Here is a tiny trained network, its code and every weight. The questions are about switching its units off for an input and a target symbol, where a switched-off unit gives its printed mean instead of its output.

import numpy as np


def w(rows, s, z=0):
    codes = np.array(rows[::2]) - 128.0
    scale = np.full(codes.shape[1], s)
    scale[-1] = z or s
    return codes * scale


def norm(h):
    return h / np.sqrt((h * h).mean(-1, keepdims=True) + 1e-5)


def softmax(a):
    e = np.exp(a - a.max(-1, keepdims=True))
    return e / e.sum(-1, keepdims=True)


def log_softmax(a):
    a = a - a.max(-1, keepdims=True)
    return a - np.log(np.exp(a).sum(-1, keepdims=True))


def net(x, mask):
    ids = ['γδζθξπφψ'.index(c) for c in x.split()]
    T = len(ids)
    res = E[ids] + P[:T]
    u = 0
    for l in range(3):
        r = norm(res)
        for j in range(3):
            rows = slice(2 * j, 2 * j + 2)
            q, k, v = (r @ M[l][rows].T for M in (Q, K, V))
            z = softmax(np.where(np.tri(T) > 0, q @ k.T / 2**0.5, -1e9)) @ v
            o = O[l][rows]
            res = res + np.where(mask[u + j], z, o[:, -1]) @ o[:, :-1]
        u += 3
    return log_softmax(norm(res)[-1] @ U[:, :-1].T + U[:, -1])


Q, K, V, O = {}, {}, {}, {}
E = w([
[164,75,79,147,64,74,168,178,83,142],'γ',
[108,155,89,248,121,157,150,99,167,104],'δ',
[129,109,108,132,112,171,218,99,143,17],'ζ',
[31,81,91,115,130,143,195,94,169,156],'θ',
[151,168,97,57,101,152,123,85,228,157],'ξ',
[106,77,168,157,136,172,102,138,105,107],'π',
[182,124,75,151,115,121,85,63,147,167],'φ',
[130,151,134,139,77,178,165,84,85,162],'ψ',
],0.012)
P = w([
[136,145,109,85,150,139,133,183,120,142],'0',
[100,129,109,149,117,166,122,133,123,130],'1',
[153,96,121,137,139,132,244,86,251,126],'2',
[131,151,130,127,124,105,99,155,97,105],'3',
[104,104,106,140,116,174,123,114,128,127],'4',
[153,109,156,164,131,119,213,82,223,126],'5',
[122,152,144,137,112,89,77,145,106,101],'6',
[103,95,103,122,113,172,117,100,123,118],'7',
[158,105,146,158,141,128,227,78,227,115],'8',
],0.016)
Q[0] = w([
[168,210,198,59,125,125,155,128,155,142],'L0H0',
[76,103,79,132,139,124,25,153,73,100],'L0H0',
[120,234,93,154,101,46,68,181,118,117],'L0H1',
[32,188,116,42,96,142,101,149,80,160],'L0H1',
[42,156,210,113,118,167,252,61,161,101],'L0H2',
[122,69,123,133,137,126,72,130,146,93],'L0H2',
],0.03)
K[0] = w([
[193,234,173,142,135,95,80,185,140,160],'L0H0',
[32,51,178,118,116,95,60,104,133,103],'L0H0',
[151,158,189,126,111,55,28,140,86,165],'L0H1',
[2,146,152,172,106,101,88,120,111,223],'L0H1',
[128,136,208,135,131,233,201,197,44,77],'L0H2',
[138,86,152,133,186,140,110,135,189,138],'L0H2',
],0.027)
V[0] = w([
[110,52,125,74,21,105,86,50,162,26],'L0H0',
[51,107,220,105,126,143,179,140,84,150],'L0H0',
[180,131,79,175,209,167,119,197,132,121],'L0H1',
[53,98,1,135,97,134,189,108,178,113],'L0H1',
[94,122,177,118,113,153,165,198,104,114],'L0H2',
[125,187,136,146,141,134,209,199,137,169],'L0H2',
],0.0098)
O[0] = w([
[220,79,20,155,187,100,78,78,109,36,124],'L0H0',
[16,148,151,193,179,68,121,100,80,125,134],'L0H0',
[96,144,50,164,254,116,170,134,98,93,126],'L0H1',
[58,100,9,51,66,165,217,153,169,117,250],'L0H1',
[42,138,102,125,93,194,150,206,162,114,150],'L0H2',
[26,139,70,124,116,129,147,167,169,182,156],'L0H2',
],0.0044,0.019)
Q[1] = w([
[202,149,110,103,150,139,52,113,112,217],'L1H0',
[93,145,170,195,126,157,137,11,252,92],'L1H0',
[85,101,74,66,90,153,57,117,62,97],'L1H1',
[120,89,105,104,140,119,135,59,243,181],'L1H1',
[160,158,151,184,106,82,126,163,153,74],'L1H2',
[161,89,149,178,148,151,204,69,233,176],'L1H2',
],0.024)
K[1] = w([
[245,166,187,151,140,96,81,105,132,141],'L1H0',
[37,158,181,143,182,194,146,12,202,111],'L1H0',
[101,86,87,85,50,148,83,53,63,86],'L1H1',
[81,143,93,41,120,135,185,192,185,112],'L1H1',
[173,185,156,189,161,84,130,154,163,115],'L1H2',
[128,154,112,123,211,174,162,155,154,251],'L1H2',
],0.024)
V[1] = w([
[156,169,112,100,139,144,73,101,162,125],'L1H0',
[92,179,151,91,171,190,69,103,198,116],'L1H0',
[78,145,96,75,162,131,93,111,101,214],'L1H1',
[66,79,180,121,115,47,174,127,178,113],'L1H1',
[163,115,73,130,81,88,121,102,114,253],'L1H2',
[147,82,146,55,149,107,138,212,58,84],'L1H2',
],0.019)
O[1] = w([
[154,107,169,105,136,95,76,46,143,82,2],'L1H0',
[71,195,159,114,204,143,114,64,126,68,132],'L1H0',
[116,69,168,114,121,178,111,6,121,121,235],'L1H1',
[169,74,121,128,140,40,26,114,193,129,241],'L1H1',
[125,121,71,199,178,88,137,144,108,254,165],'L1H2',
[103,42,218,147,129,179,96,140,193,106,98],'L1H2',
],0.007,0.0095)
Q[2] = w([
[101,143,58,185,123,176,33,142,57,96],'L2H0',
[176,128,157,153,153,171,168,146,212,121],'L2H0',
[134,77,252,100,116,114,118,174,11,204],'L2H1',
[158,134,179,124,170,180,205,139,191,119],'L2H1',
[88,124,108,125,108,86,83,149,30,73],'L2H2',
[82,15,23,97,79,135,42,88,114,128],'L2H2',
],0.023)
K[2] = w([
[152,147,68,230,34,132,61,143,98,69],'L2H0',
[131,120,140,88,187,224,176,122,112,151],'L2H0',
[254,138,222,230,140,99,62,136,48,115],'L2H1',
[151,61,166,115,154,170,213,110,164,131],'L2H1',
[144,124,83,137,119,126,9,131,49,49],'L2H2',
[12,27,90,59,154,62,55,158,124,91],'L2H2',
],0.021)
V[2] = w([
[142,138,129,105,96,99,200,129,185,111],'L2H0',
[154,165,116,254,106,138,106,112,176,101],'L2H0',
[95,106,110,215,169,151,121,128,161,78],'L2H1',
[99,143,198,140,117,157,89,128,110,115],'L2H1',
[172,83,124,109,187,108,140,123,144,97],'L2H2',
[119,161,105,63,214,179,84,176,118,139],'L2H2',
],0.021)
O[2] = w([
[164,209,144,148,205,108,77,120,174,176,196],'L2H0',
[50,53,68,118,187,239,241,121,254,177,76],'L2H0',
[114,114,155,204,225,80,106,101,35,147,168],'L2H1',
[98,146,68,134,128,138,187,109,240,218,3],'L2H1',
[38,94,145,182,60,131,193,134,95,161,55],'L2H2',
[208,45,179,187,117,105,190,123,183,109,111],'L2H2',
],0.006,0.013)
U = w([
[150,222,129,32,71,196,106,135,173,185,168],'γ',
[119,114,210,72,85,177,133,210,132,17,164],'δ',
[66,113,164,219,169,197,124,108,183,172,250],'ζ',
[189,67,116,129,96,103,158,246,127,201,145],'θ',
[2,138,88,98,101,32,48,160,103,122,15],'ξ',
[249,88,151,124,134,77,149,24,153,103,163],'π',
[137,147,133,142,49,182,214,51,3,162,77],'φ',
[166,202,66,128,226,70,217,174,112,72,80],'ψ',
],0.0056,0.0023)

Each question gives the input, a string of symbols that net reads in full, and the target symbol t.
The units are the heads (2 rows each of Q, K, V and O). Each row of codes is followed by its name. A weight is (code - 128) times the scale printed after its matrix; where a second scale follows, it is the last column's (O and U).
mask holds one flag per head, layer by layer. A switched-off head (its flag False) gives its mean, the last column of its rows in O, instead of its output. The means were averaged over made-up inputs and are rounded, as every weight is.
A unit's drop is (log p(t) with every unit on - log p(t) with that unit switched off) / (log p(t) with every unit on - log p(t) with every unit switched off).
The circuit of an input: a set's keep is (log p(t) with only the set's units on - log p(t) with every unit switched off) / (log p(t) with every unit on - log p(t) with every unit switched off). Starting from all 9 units, units are removed one at a time, each time the one whose removal leaves the highest keep (on an exact tie, the one counted first), for as long as the keep stays at least 0.8.
units of the circuit, in order: the units of the circuit, biggest drop first
unit that matters most: the unit with the biggest drop
heads that matter: for each layer, one digit per head in row order, 1 if its drop is at least 0.15 and else 0, layers parted by /
input φ θ δ, target θ: units of the circuit, in order -> (L1H1 L1H2 L0H0)
input ψ θ θ δ φ, target π: unit that matters most -> L0H2
input δ θ ψ ζ π ζ θ ψ δ, target γ: heads that matter -> 100 / 000 / 000
input γ δ ξ δ δ θ γ θ δ, target ζ: units of the circuit, in order -> (L0H1 L1H2)
input π θ δ, target δ: units of the circuit, in order -> (L1H2 L0H1)
input δ δ θ ψ θ δ θ θ ζ, target γ: units of the circuit, in order -> (L0H0 L2H2)
input θ θ θ θ θ ψ π, target ζ: units of the circuit, in order -> (L0H1 L2H1)
input θ ψ θ ζ, target δ: heads that matter -> 000 / 001 / 000
input π ψ φ, target δ: units of the circuit, in order -> (L0H1 L1H2)
input ξ ψ δ, target φ: units of the circuit, in order -> (L1H1 L0H1 L2H0)
input δ θ δ ψ, target γ: units of the circuit, in order -> (L0H1 L2H1)
input δ ψ ξ ψ, target γ: units of the circuit, in order -> (L2H1 L0H1)
input δ ζ δ, target γ: units of the circuit, in order -> (L0H0 L2H2)
input γ θ ζ, target ζ: unit that matters most -> L1H2
input ζ φ δ ξ ζ θ γ θ θ, target ψ: heads that matter -> 000 / 001 / 000
input γ ζ δ θ θ ψ θ γ δ, target ζ: units of the circuit, in order -> (L1H2 L0H1)
input ξ ζ φ ξ γ θ θ π θ, target φ: units of the circuit, in order -> (L1H1 L2H0 L0H1)
input ψ θ ψ θ γ φ, target ξ: heads that matter -> 100 / 010 / 000
input ψ ζ ζ, target ξ: units of the circuit, in order -> (L1H1 L0H0 L2H2)
input δ π ζ, target γ: heads that matter -> 100 / 000 / 100
input θ γ θ γ φ ψ δ, target ψ: unit that matters most -> L1H1
input θ γ γ θ δ δ γ δ θ, target π: heads that matter -> 000 / 000 / 100
input ξ γ θ γ, target θ: heads that matter -> 000 / 100 / 000
input φ π θ ξ, target π: heads that matter -> 000 / 100 / 000
input ζ θ θ δ φ, target π: heads that matter -> 001 / 100 / 000
input ψ ψ ξ ζ φ π ξ ζ θ, target ξ: heads that matter -> 000 / 010 / 100
